Here is a tiny trained network, its code and every weight. The questions are about switching its units off for an input and a target symbol, where a switched-off unit gives its printed mean instead of its output.

import numpy as np


def w(rows, s, z=0):
    codes = np.array(rows[::2]) - 128.0
    scale = np.full(codes.shape[1], s)
    scale[-1] = z or s
    return codes * scale


def norm(h):
    return h / np.sqrt((h * h).mean(-1, keepdims=True) + 1e-5)


def f(y):
    return y / 2 * (1 + np.tanh(0.7978845608 * (y + 0.044715 * y**3)))


def softmax(a):
    e = np.exp(a - a.max(-1, keepdims=True))
    return e / e.sum(-1, keepdims=True)


def log_softmax(a):
    a = a - a.max(-1, keepdims=True)
    return a - np.log(np.exp(a).sum(-1, keepdims=True))


def net(x, mask):
    ids = ['βγδελφψω'.index(c) for c in x.split()]
    T = len(ids)
    res = E[ids] + P[:T]
    u = 0
    for l in range(3):
        q, k, v = (norm(res) @ M[l].T for M in (Q, K, V))
        z = softmax(np.where(np.tri(T) > 0, q @ k.T / 3**0.5, -1e9)) @ v
        res = res + np.where(mask[u], z, O[l][:, -1]) @ O[l][:, :-1]
        u += 1
        y = f(norm(res) @ A[l][:, :-1].T + A[l][:, -1])
        res = res + np.where(mask[u : u + 4], y, B[l][:, -1]) @ B[l][:, :-1]
        u += 4
    return log_softmax(norm(res)[-1] @ U[:, :-1].T + U[:, -1])


Q, K, V, O, A, B = {}, {}, {}, {}, {}, {}
E = w([
[62,167,41,207],'β',
[125,179,114,131],'γ',
[61,150,46,215],'δ',
[58,144,38,211],'ε',
[186,100,90,143],'λ',
[143,206,165,201],'φ',
[142,141,113,5],'ψ',
[119,153,166,125],'ω',
],0.0017)
P = w([
[80,180,1,155],'0',
[112,192,55,132],'1',
[124,186,97,129],'2',
[134,162,141,135],'3',
[143,145,175,140],'4',
[160,116,216,146],'5',
],0.00092)
Q[0] = w([
[84,156,129,84],'0.h0',
[10,134,87,56],'0.h0',
[147,212,253,114],'0.h0',
],0.0053)
K[0] = w([
[153,117,77,113],'0.h0',
[107,128,27,112],'0.h0',
[254,92,149,119],'0.h0',
],0.0059)
V[0] = w([
[116,147,118,109],'0.h0',
[178,116,30,138],'0.h0',
[63,142,249,121],'0.h0',
],0.0019)
O[0] = w([
[103,119,148,145,153],'0.h0',
[181,24,179,139,226],'0.h0',
[71,253,72,111,8],'0.h0',
],0.0018,0.0015)
A[0] = w([
[145,138,88,137,179],'0.n0',
[74,205,158,126,72],'0.n1',
[143,187,139,129,3],'0.n2',
[1,209,123,97,5],'0.n3',
],0.0027,0.00026)
B[0] = w([
[112,120,176,143,250],'0.n0',
[109,42,75,144,138],'0.n1',
[62,76,110,144,139],'0.n2',
[159,5,138,148,132],'0.n3',
],0.0022,0.00027)
Q[1] = w([
[65,3,113,38],'1.h0',
[143,160,122,157],'1.h0',
[125,123,134,119],'1.h0',
],0.0042)
K[1] = w([
[99,2,122,128],'1.h0',
[132,158,126,132],'1.h0',
[129,120,131,124],'1.h0',
],0.0053)
V[1] = w([
[128,128,128,127],'1.h0',
[5,158,155,120],'1.h0',
[209,93,126,111],'1.h0',
],0.0017)
O[1] = w([
[128,128,128,129,127],'1.h0',
[248,81,158,96,2],'1.h0',
[61,193,90,170,173],'1.h0',
],0.0016,0.00074)
A[1] = w([
[67,156,178,130,243],'1.n0',
[81,111,107,92,29],'1.n1',
[156,132,114,2,1],'1.n2',
[181,103,145,123,57],'1.n3',
],0.0038,0.00099)
B[1] = w([
[186,79,57,54,215],'1.n0',
[153,156,170,226,3],'1.n1',
[19,160,142,251,115],'1.n2',
[64,87,117,165,95],'1.n3',
],0.002,0.00048)
Q[2] = w([
[1,110,61,135],'2.h0',
[48,171,107,187],'2.h0',
[145,55,95,75],'2.h0',
],0.0081)
K[2] = w([
[129,142,2,157],'2.h0',
[120,101,18,119],'2.h0',
[141,197,173,166],'2.h0',
],0.0092)
V[2] = w([
[174,228,111,245],'2.h0',
[240,74,164,67],'2.h0',
[3,167,124,102],'2.h0',
],0.0017)
O[2] = w([
[116,174,254,208,254],'2.h0',
[134,177,11,196,99],'2.h0',
[88,84,161,31,11],'2.h0',
],0.0019,0.00065)
A[2] = w([
[142,99,91,75,96],'2.n0',
[1,93,137,55,164],'2.n1',
[137,93,74,158,143],'2.n2',
[63,68,110,159,3],'2.n3',
],0.0049,0.0017)
B[2] = w([
[137,180,133,179,109],'2.n0',
[41,155,109,204,202],'2.n1',
[87,110,144,116,249],'2.n2',
[253,121,124,134,113],'2.n3',
],0.0047,0.0013)
U = w([
[194,209,221,205,96],'β',
[55,89,104,37,94],'γ',
[175,88,220,56,199],'δ',
[128,146,129,126,1],'ε',
[126,146,130,124,21],'λ',
[186,63,67,215,175],'φ',
[172,231,41,59,174],'ψ',
[10,178,138,188,187],'ω',
],0.012,0.0055)

Each question gives the input, a string of symbols that net reads in full, and the target symbol t.
The units are the heads (3 rows each of Q, K, V and O) and the neurons (one row each of A and B). Each row of codes is followed by its name. A weight is (code - 128) times the scale printed after its matrix; where a second scale follows, it is the last column's (O, A, B and U).
mask holds one flag per unit, layer by layer, with each layer's heads first. A switched-off unit (its flag False) gives its mean, the last column of its rows in O or B, instead of its output. The means were averaged over made-up inputs and are rounded, as every weight is.
A unit's drop is (log p(t) with every unit on - log p(t) with that unit switched off) / (log p(t) with every unit on - log p(t) with every unit switched off).
The circuit of an input: a set's keep is (log p(t) with only the set's units on - log p(t) with every unit switched off) / (log p(t) with every unit on - log p(t) with every unit switched off). Starting from the 12 units with the biggest drops (on a tie, the unit counted first), units are removed one at a time, each time the one whose removal leaves the highest keep (on an exact tie, the one counted first), for as long as the keep stays at least 0.8.
units of the circuit, in order: the units of the circuit, biggest drop first
top k neurons: the k neurons with the biggest drops, biggest first
drop of u: that unit's drop, to one decimal
input β δ ω, target φ: top 2 neurons	(0.n3 1.n2)
input φ ψ λ, target δ: units of the circuit, in order	(2.n1 2.h0)
input ε λ φ δ β, target φ: units of the circuit, in order	(2.n3)
input δ ε ω λ, target ψ: top 2 neurons	(2.n1 0.n3)
input ε ε ω λ ψ φ, target δ: units of the circuit, in order	(2.n1 1.n2 2.n0)
input ψ ε ω ω β β, target δ: units of the circuit, in order	(1.h0 2.n1 1.n2 2.h0)
input ψ ψ λ, target δ: top 2 neurons	(1.n2 2.n1)
input δ γ ψ φ β δ, target δ: top 3 neurons	(2.n1 1.n2 2.n0)
input β δ λ φ λ, target β: units of the circuit, in order	(2.h0 0.n3)
input δ β δ λ λ β, target δ: top 2 neurons	(2.n1 1.n2)
input λ ω β λ ω φ, target ψ: top 3 neurons	(1.n0 2.n1 1.n2)
input ψ λ γ β δ ω, target ψ: top 3 neurons	(2.n1 2.n0 1.n0)
input γ β ε λ ψ, target ω: top 2 neurons	(1.n2 2.n1)
input ε φ λ, target β: units of the circuit, in order	(2.h0)
input ω ε ω β, target φ: top 3 neurons	(2.n3 0.n3 0.n1)
input β ω γ φ β ε, target φ: top 3 neurons	(0.n3 2.n3 0.n1)
input ψ ω ψ λ ψ ω, target ω: top 2 neurons	(1.n2 2.n0)
input φ ω φ γ, target δ: drop of 2.h0	0.1
input λ ε λ ψ ψ δ, target φ: drop of 2.n3	0.3
input λ ψ ω ψ λ, target ψ: drop of 2.n2	0.2
input γ φ ω ω, target δ: units of the circuit, in order	(2.n1)
